In the rows, 128 means zero.
Each row is followed by its class.
[133 165 123 111 130 159 138 111 135 112 137 145 108 112 143 131 100 150
 135 132 136 109 132 110 122 106 134  95 103 125 116 162 151 144 109 142
 120 157 123 139 118  96 117 119 158 134 111]
<52>
[131 154  96 137  88 164 158 142 119 106 138 119 107 117 142 114 150 174
 124 160 148 144 116 167 103 105  99 153 117  94 104 177 134 123 119 146
  83 121 127 120  77 141 132 127 124 125 101]
<61>
[112 141  92 145  82 175 158 118 101 117 141 120 123 104 143 121 140 171
 116 162 154 132 115 188  88 108  88 127 115 117 106 159 128 122 139 146
  80 131 114 129 106 127 129 126 134 119 118]
<52>
[139 167 146 101 127 143 135 112 142 108 121 143 110 109 156 135 103 144
 141 118 141 140 120 109 122  91 129  75 118 129 116 177 139 120 121 125
 130 156 112 148 104 119 111 128 127 173  75]
<169>
[131 160 100 126  95 164 177 130 106 120 156 110 112 135 157 133 140 177
 117 119 130 128 108 194 108  95  75 123 120 118 122 169 137 118 122 155
  81 137 127 131 101 124 127 146 116 127 138]
<31>
[165 186 129 119 117 145 165 129 168 118 126 127  67 120 153 139  97 160
 146 120 111  92 128 107 121  90 134 101 116 125 121 172 147 136  65 166
 146 155 130 129 116 128 119 122 135 167 160]
<101>
[113 132 116 135  64 174 150 121  98 114 139 137 121  92 140 125 151 163
 114 140 158 128 115 187 103 123 103 106 117 120  98 143 136 125 127 157
 110 132 109 128 117 130 116 135 129 136 116]
<17>
[105 155  78 124  73 132 165 168 135 106 118  85 114  95 132 134 151 176
 123 156 157 145 123 194 102  88  84 158 140 113 107 167 119 114 151 140
  93 145 132 122 109 159 147 128 100 123  85]
<31>
[169 168 137 110 139 129 150 115 193 146 113 136  97 136 125 155  93 199
 153 132 147  87 100 107 138  97 138  99 131 134 122 168 128 124 133 127
 151 127 155 138 114 143 133 119 153 130 111]
<101>
[123 173  69 110 101 138 239 154 140 110 149 132  75 108 147 167 131 188
 117 159 127 112 138 146  90  94 115 122 136 135 107 190 135 120 125 138
  82 179 135 149 116 120 135 157 122 132 146]
<31>
[142 159 120 112 131 162 154 118 138 107 135 138 121 121 142 118 106 166
 128 148 145 121 125 126 108  94 140  80 108 122 129 170 140 112 128 129
 131 136 136 146 112 121 113 115 149 144 109]
<52>
[118 147  85 138  84 164 170 138 110 104 131 120 112 105 146 127 146 177
 121 148 143 128 114 169  98 110  98 146 136  99 103 179 133 121 132 133
  78 131 116 132  78 136 128 144 124 128 122]
<61>
[ 39 116  44 161  96  75 147 151 129 136 146  57 117  38 142 125 161 115
 121 145 235 128 131 146 159 100 153 118 172 108  74 163 165 141 153 200
 130 122 164 149 143 152  73 165 106 178   4]
<17>
[149 174 133 106 117 142 166 140 149 113 136 127 109 144 153 141 113 153
 143 116 138 114 129 103 139  86 142 118 114 129 135 177 137 122 122 145
 150 131 140 135  89 115 102 111 157 145 117]
<61>
[115 130 101 125  62 183 133 107  67 114 152 105 115 109 127 122 151 158
 118 135 156 139 124 206  84 128  67 136 113 105  87 139 132 138 150 140
  69 124 107 120  94 138 126 102 151 109 129]
<8>
[115 146  97 140  59 182 144 104 114 120 132 116 110 111 150 113 148 173
 129 155 160 119 130 207  95 136 104 104 129  96  97 168 129 123 127 134
  84 144 124 130 112 139 134 149 125 133  86]
<8>
[162 169 131 111 137 161 145 121 171 129 125 121  92 131 130 120 102 143
 144 159 147 119 117 114 118 100 145 117 125 132 120 137 149 142 125 133
 145 128 163 131  97 127 119 139 172 167 121]
<8>
[130 158 104  99 167 142 154 134 149 126 122 128  87 151 142 128 118 164
 157 118 133 106 138  87 119 113 154 143 128 118 115 181 177 156 147 120
 140 123 124 127  82 124 118 129 173 136 126]
<61>
[141 153 145 112 115 155 134 139 131 129 145 140 117 116 154 127 103 141
 134 119 150 115 129 110 144 109 138  93 107 127 108 180 157 138 113 133
 136 136 130 134 130 121 124 119 175 150  89]
<173>
[128 140  99 127  64 184 172 129 111 105 134 121 122 103 153 103 140 165
 116 157 153 125 107 164  81 133  98 131 132 102  89 165 139 114 136 151
  90 129 118 128  87 156 101 123 130 137  95]
<43>
[141 153 138 107 141 149 148 114 162  93 121 153 113 109 155 130 110 143
 127 134 135 135 110 107 108 117 130 100 127 113 125 159 156 142 128 118
 129 126 126 147 112 137  92 120 161 153 101]
<43>
[138 161 142  98 108 137 161 125 151 137 131 144  90 122 155 140 113 149
 146 126 152  94 148 116 139 112 147  85 114 116 119 144 158 149 116 166
 126 139 142 135 122 138 111 106 157 145 124]
<17>
[125 168 152 120  91 149 147 129 139 121 148 143 102 104 137 137 106 161
 134 131 148 119 103 102 141  98 137 123 109 130 120 169 158 121 107 153
 137 137 137 123 136 106 112 129 152 143  94]
<32>
[120 126  97 153  97 151 156 126  97 115 137 132 113 100 153 131 140 177
 117 147 144 136 131 156 113 109 100 118 114 113 100 183 140 116 128 131
  82 144 120 131 112 135 110 153 127 127 102]
<163>
[119 127 100 135  98 147 152 122 112 105 141 115 135  80 140 125 133 141
 106 158 140 158  93 193  83 107  73 133 117 115 111 138 119 122 145 138
  66 112 124 126 104 125 123 122 111 123 105]
<52>
[134 118  94  96  70 169 156  95  42 111 130 158 135 102 139 131 141 135
 129 154 139 109 132 177  92 152  68 139 148 122  98 149 141 132 154 125
 119 126  93 119  57 171 113 163 125 152  92]
<8>
[143 143 110 133  74 146 154 149 114 152 114 120 127 130 140 146 136 176
 128 164 158 117 148 170 135  91 119 129 138 117 102 155 118 139 134 137
  83 131 138 133 112 177 155 131 151 129 121]
<173>
[140 169 149  95 122 128 148 128 155 126 139 139  94 113 157 139 102 141
 134 127 134 117 108 101 136  98 134 113 125 122 133 164 152 129 100 140
 122 128 150 145 119 130 117 120 142 142  91]
<32>
[138 168 147 108 117 179 132 112 145 109 146 122 105 113 145 116 106 129
 134 127 143 110 125 142 115 109 127  92 108 110 120 167 150 139 109 142
 128 131 135 129 123 116 141 105 161 151 114]
<8>
[138 158 124 114 132 167 155 136 148 142 153 136  92 141 139 120 110 172
 157 130 157  62 141  85 138 101 151  84 108 130 127 176 158 111 107 142
 143 155 148 136 147 104 130 142 157 135 131]
<52>
[148 163 155 107 115 158 136 109 142 121 139 139 122 112 136 131  99 139
 116 126 128 140  95 128 127 116 135  98 119 139 130 158 148 133 119 119
 144 121 134 131 111 114 115 108 164 139 101]
<32>
[113 141  97 147  74 161 159 118  96 115 138 116 107  97 154 132 147 161
 110 142 150 148 123 175 102 110  81 126 122 111  92 169 135 121 121 146
  66 135 112 135  94 145 116 128 118 135 105]
<169>
[117 148 105 128  73 176 170 148 104 116 160 122 119 130 152 118 160 160
 129 135 146 142 112 178  90 101  80 136 121  94 108 166 126 119 141 133
  54 141 108 125  89 135 123 128 129 129 131]
<61>
[151 170 118  96 103 146 173 137 142 103 145 133 105 127 136 128 102 182
 135 135 148 113 118 105 131 105 145 106 106 132 124 156 152 118 124 154
 135 150 149 128 115 108 112 105 160 142 119]
<31>
[153 160 137 112 105 129 165 136  97  95 142 142  58 146 173 142 119 141
 134 129 112 102 141 117 172 131  88  98  93 130 134 171 151 124  82 117
 115 149 110 145 115 113  70 185  69 132 134]
<169>
[145 159 129 125 116 143 156 101 131 116 133 139  82 105 140 142 107 158
 135 136 149 139 133  96 133 130 119  94 106 126 106 169 157 130 120 122
 129 160 130 129 108 133  80 126 141 155  92]
<169>
[133 115  83 126  67 179 161 108  44 106 124 146 125  96 130 131 147 191
 100 149 161 116 167 154 125 138  94 115 115 116  90 165 147 123 129 143
  91 160 109 139 104 153 132 153 120 111 116]
<31>
[109 152 101 119  51 162 179 158 128 113 152 141 114 106 159 118 164 156
 121 137 136 126 114 167  66 105  98 144 140 104  94 154 134 120 122 168
  90 125 112 105  86 148 126 118 131 153 106]
<43>
[126 134  84 142  94 178 157 114 101 119 126 121 114 108 138 123 128 183
 113 166 152 122 126 160  97 109 108 127 105 113  96 152 136 121 129 148
  78 137 130 139 104 118 117 143 143 118 124]
<52>
[161 166 107  98 139 168 164 151 123 114 148 133 108 142 129 136 115 160
 124 132 133 108 134  88 130 100 135  96 116 118 119 168 168 124 108 123
 125 164 143 128  97 143 121 109 153 142 133]
<31>
[111 145 122  97 116 122 153 143 162 135 141 147  68 113 115 115 109 186
 152 115 139  56 141  88 133 117 154 107 125 114 111 164 172 121 127 154
 138 134 130 128 122 127 123 141 130 143 118]
<101>
[118 137  81 128  63 173 164 120 117 113 134 101 111 118 145 128 146 185
 129 133 138 115 114 202  86  98  96 116 129  98 110 160 122 107 126 143
  89 134 112 127 105 147 117 142  96 145  98]
<101>
[133 158  94 140  55 168 164 114 121  82 113 149 118 100 150 119 152 186
 118 163 140 135 112 157  85 134 121 158 131 110  96 136 126 144 120 152
  65 134 111 116  61 103 152 134 114 124 128]
<61>
[134 144 100 136  68 160 172 122 121 114 134 121 114 112 139 129 133 177
 112 149 139 128 107 183  88 116  87 137 122 111 100 156 118 112 127 143
  92 130 119 125  97 146 120 133 122 134 128]
<101>
[129 153  94 130  90 159 179 126 116 122 131 123 124 104 130 142 134 201
 105 147 160 132 132 167 117 108  99 113 121 111  91 184 127 112 140 140
  98 159 140 128 103 148 131 137 133 117 106]
<31>
[108 146 109 123  66 159 166 128 108 118 149 138 113  98 150 132 137 170
 117 148 148 141  95 169 100 104  98 131 120 101 103 168 136 105 115 143
  71 130 121 133 109 136 119 134 119 127  75]
<32>
[ 99 132  88 145  59 166 187 140 124 118 135 127 131  83 152 126 138 163
 111 169 148 147  92 173  79 105 105 127 140 120 105 172 137  89 127 133
  56 128 111 144  94 144 129 105 134 126 103]
<32>
[122 160  94 130  70 163 188 134 116 112 144 129 113 114 153 137 136 193
 117 142 142 135 117 174 106  97  99 129 132 117 111 161 126 127 134 151
  75 155 121 136  97 132 122 146 125 134 122]
<31>
[165 182 161 122 149 148 137 129 196 115 142 128 109 139 144 137  98 169
 132 127 122 136 106  95 130  85 168 116 119 137 144 194 131 129  97 143
 165 129 145 121 102  96 140 137 154 162 118]
<61>
[165 169 130 130 120 166 101 113  95  84 112 111 118 123 129 114 103 142
 110 158 147 124 145 139 147 124 142 119 124 121  98 203 158 172 106 138
 144 131 123 146 119 149 128 120 155 127 118]
<8>
[150 174 136 100 100 160 168 130 169 121 135 135  94 102 146 125 121 157
 148 137 146 100 125 154 104 110 118  88 127 118 132 148 145 124 116 137
 137 138 165 137 107 143 119 100 160 149 119]
<17>
[106 139 100 134  66 172 155 136 107 129 141 120 108 107 142 117 145 161
 121 150 149 134  98 170  98 102  99 145 125 106 105 154 139 106 110 153
  78 120 121 132 111 139 132 133 118 126  97]
<32>
[128 140  97 124  95 167 166 135  99 116 140 122 112 112 148 119 150 152
 125 155 146 125 115 171  89 124  87 124 125 112  96 144 140 125 130 142
  96 134 122 139  82 139 109 135 125 132 141]
<17>
[121 157 103 116  71 158 163 128 120 121 131 113 111 111 137 134 130 161
 136 149 140 120 133 192 105  94 103 142 136 112 101 149 118 135 138 141
  87 140 129 124  85 134 127 148 132 139 109]
<8>
[132 166 130 114 125 138 160 135 160 117 130 138  91 119 146 145 118 157
 142 137 155 114 139  99 136  92 151  89 122 122 124 166 162 130 111 151
 148 145 143 146 110 144  93 124 138 157  97]
<17>
[126 134 106 150  97 127 183 124 119 108 135 125 133 112 157 145 131 163
 124 128 158 138 122 139 128 110 103 138 131 126  99 181 149 126 140 148
  85 136 129 136 117 139  65 138 145 121 108]
<43>
[136 171 143 113 102 169 155 124 165 102 131 143 110 108 160 127 103 157
 130 126 132  93 124 122 127 111 147  98 137 115 131 172 149 139 103 134
 134 141 136 141 112 125 110 123 167 150 103]
<43>
[164 169 126  93 146 144 128 130 135 129 116 134  64 111 127 111  94 166
 156 148 128  89 132 108 147 116 146  81 105 115 110 147 161 152 113 130
 143 122 155 142  96  95 141 146 118 144  93]
<173>
[123 126  94 139  86 170 173 125 107 123 140 127  99  91 147 110 139 173
 118 151 145 121 130 171  93 128  91 133 115 112  98 163 141 117 135 133
  87 127 133 119 108 137 129 140 148 124 123]
<163>
[143 165 135 107 145 166 164 114 159 115 141 147 101 134 149 133 112 153
 136 128 142 114 119 103 105 108 144  95 114 121 120 165 160 129 107 154
 137 133 133 147 105 127 118 109 154 145 126]
<17>
[152 167 132 117 138 163 151 103 149 124 125 137  96 115 147 143 101 153
 120 128 144 116 132  91 125 112 130  92 128 125 109 185 164 142 127 127
 120 134 150 154  94 133 115 126 162 148 108]
<169>
[123 120  96  85  39 159 167 158  88 107 139 111 131  95 137  99 134 132
 133 140 153 132 145 183 101 126  81 133  95 111  90 144 136 116 168 137
  97 128 118  88 106 128 111  98 170 130 112]
<163>
[117 140 104 128  63 170 162 146  99 135 138 133 102 116 167 116 125 142
 134 137 122 145 119 193  94 104 117 122 118 120 111 127 122 136 117 134
  76 131  86 137 103 125 135 118 148 155 116]
<173>
[123 138  97 136  66 158 154 127  91 113 138 112 104 106 145 127 145 145
 126 163 141 133 137 196 106 123  83 127 119 104  98 160 134 129 118 140
  76 145 113 119 101 154 112 138 115 134 111]
<8>
[147 155 137 105 112 154 135 142 138 137 140 136  96 122 152 117 100 149
 146 121 141  93 134 101 143 115 145  86 117 118 121 153 159 136 102 140
 122 133 139 141 115 123 134 115 163 150 119]
<173>
[141 178 137 118 124 157 148 126 147 120 141 123  85 118 152 115 122 158
 145 110 133 103 123 137 128 106 135 101 119 109 129 175 146 137 115 139
 137 131 148 132 106 115 123 121 133 146 103]
<61>
[110 167 102 126  79 169 152 106  93 100 133 133 116 116 154 142 143 156
 101 122 140 148 103 173  86 106  81 138 146 119  95 187 135 135 120 156
 100 123  78 134  77 157 136 141 115 151 108]
<169>
[151 168 134 106 110 147 145 116 162 114 131 141  95 138 140 153 108 175
 133 110 132 109 129 107 120  98 132 104 114 113 121 164 146 140 111 141
 122 141 130 130 116 128 119 117 153 141 128]
<101>
[133 141 101 132  95 180 162 128 118 118 136 114 118 124 170 114 139 176
 124 143 148 126 120 174  89 105  89 124 122  99 103 187 130 112 124 135
  70 135 123 130 106 153 143 134 142 125 129]
<163>
[133 140  92 137  78 175 147 122  84 109 139 113 116 124 129 124 150 165
 114 165 150 136 126 195  92 117  79 146 122 114  86 171 140 130 131 139
  69 135 119 129  95 144 124 149 134 117 123]
<8>
[150 184 124 101 110 152 157 106 146  98 113 146 105 141 145 155 104 175
 121 127 140 125 126 107 120 107 150 108 121 124 137 156 142 131 113 151
 144 149 133 138 112 140 137 107 139 147  95]
<31>
[169 159 112 127 174 132 177 132 149 126 135 131  53 143 145 126 109 169
 152 163 123 106 128  92 123 125 101 130 108 134 129 181 174 134 122 112
 113 130 155 143  97 135 107 138 148 113 159]
<163>
[126 168 122  71  82 122 134 127 136 120 142 180  92 124 103 211 133 160
 124 137 128 141 147 108  86 100 108 150 122 108 126 150 122 157 130 145
 155 137 113  77 134 159 158 133 157 153  87]
<52>
[144 156 126 114 120 159 136 110 128 132 136 149  88 129 150 127 103 166
 135 136 140 120 129 106 120 141 136  95 115 110 108 151 159 157 115 123
  99 137 119 143  99 122 135 122 170 137 129]
<173>
[159 169 148 116 132 163 139 133 155 106 140 141 106 141 159 126 113 156
 136 129 128 112 127 100 130  99 143  98 111 111 130 171 153 134  89 134
 128 139 142 137 111 124 105 113 159 143 116]
<43>
[122 143 136 110 143 174 138 132 156 116 141 130 121 124 166 135 122 158
 144 108 143 122 114 104 116  75 143 104 102  97 124 187 147 130 114 146
 134 120 121 132 128 118 127  91 195 154 132]
<61>
[111 164 108 127  69 175 142 161 139  89 145 149 111 133 166  68 146 176
 155 168 111 129 118 202  62 100 116 104 113 104 138 159  74  72  80 122
  70 180  82 155 121  60 185 181  47 134 114]
<52>
[129 144 107 129  82 156 157 120  92 115 148 108 110 121 140 123 149 155
 126 146 151 140 131 211 109 113  66 126 117 119 102 166 140 131 142 127
  84 131 122 122 100 140 101 150 132 125 123]
<8>
[159 167 147 120 100 152 137 126 142 110 132 136 112 123 138 133 103 170
 126 133 150 122 132 117 145 107 134  91 108 124 119 181 159 131 108 144
 118 136 147 142 118 142 114 104 157 133  93]
<173>
[134 153 124 117 116  94 135 131 168  85 138 166  92 143 143 167 128 162
 152 132  72 116 108 104 105 132 126  87 125 121 159 152 140 113  98 128
 121 122 126 134  81  86 105 117  84 127 135]
<8>
[154 176 133 101 131 155 165 139 158 121 140 127 105 134 142 132 107 175
 136 130 139 108 132 108 133  88 139 100 115 127 131 175 150 125 121 144
 141 153 156 130 114 127 131 122 149 148 118]
<31>
[120 160 154  96 173 183 147  71 125  77 128 157 194 103 121 138  93 113
  92 110 166 144  95 111 113  79 127 144 104 129  90 134 133 151 146 143
  91 126  94 120  98 128 163  65 147 111  87]
<52>
[118 157  63  77 157 152 162  83  92  77 111 127  72  84 136 122 142 205
 116 141 184 159 138 153  79 127  57 166 141  93  66 159 151 169 148 100
  40 152  77 143  57 179 191 152  95  88 116]
<31>
[144 178 134 115 129 152 158 115 151 133 128 134  93 135 158 141  96 158
 141 139 141 129 102  86 124  97 160 121 121 123 118 164 151 138 108 143
 131 134 135 138 112 127 115 116 157 150 107]
<32>
[112 137  90 127  84 165 172 115 100 116 139 135 126 120 135 136 143 180
 102 142 138 140 118 175  87 138 102 142 131 124 113 151 129 119 151 134
 123 131 108 115  98 138 140 145 136 135 122]
<31>
[128 137 119 151  74 151 135 121 105 107 142 112 132 155 153 123 152 165
 125 145 150 162 114 209 110 107 103 118 105 117 116 165 129 119 128 141
  67 123 107 124 130 135 111 123 123 122 113]
<8>
[143 175 121  97 130 166 153 119 159 118 133 129  89 121 155 122 110 154
 147 122 142 104 130 111 113  94 139 105 123 125 116 156 151 132 107 124
 113 146 148 144  97 101 139 124 160 155 113]
<169>
[165 172 149 123 138 161 146 110 145 116 124 134  91 127 151 131  99 156
 130 122 136 113 134  92 138  93 150  99 108 137 120 162 155 133 104 135
 126 140 155 151 111 111 114 121 150 151 116]
<169>
[146 164 127  98 134 158 159 121 151 115 150 129 109 117 143 131 123 167
 129 118 158 112 136 116 134 102 128  85 106 120 131 164 161 126 128 132
 153 136 170 123 116 127 126 105 160 146  88]
<31>
[141 156 136 106 116 148 142 128 160 118 137 143 107 129 142 129 105 163
 136 115 145  95 126 105 126 100 145 103 115 121 119 170 147 128 117 137
 139 141 134 138 136 114 124 133 163 151 117]
<101>
[131 165 102 130  82 173 179 107 111 121 135 112 106 123 165 131 135 173
 116 137 155 138 108 180  90  97  84 129 137 109 101 166 129 124 135 147
  67 120 124 143  75 160 124 124 132 143 121]
<169>
[135 133  99 120  74 161 150 140  81 126 134 125 117 124 147 112 132 149
 126 144 143 135 123 173 113 133  88 121 114 109  94 151 140 125 130 134
  85 127 111 136  93 144 112 134 135 131 111]
<173>
[150 149 145  99  76 178 138 145 146 120 147 164 119 145 125 130 128 132
 137 147 157 118 121  92 124 119 111 122 102 134 117 151 168 133 118 155
 132 135 122 113 116 137 101  93 200 138  91]
<43>
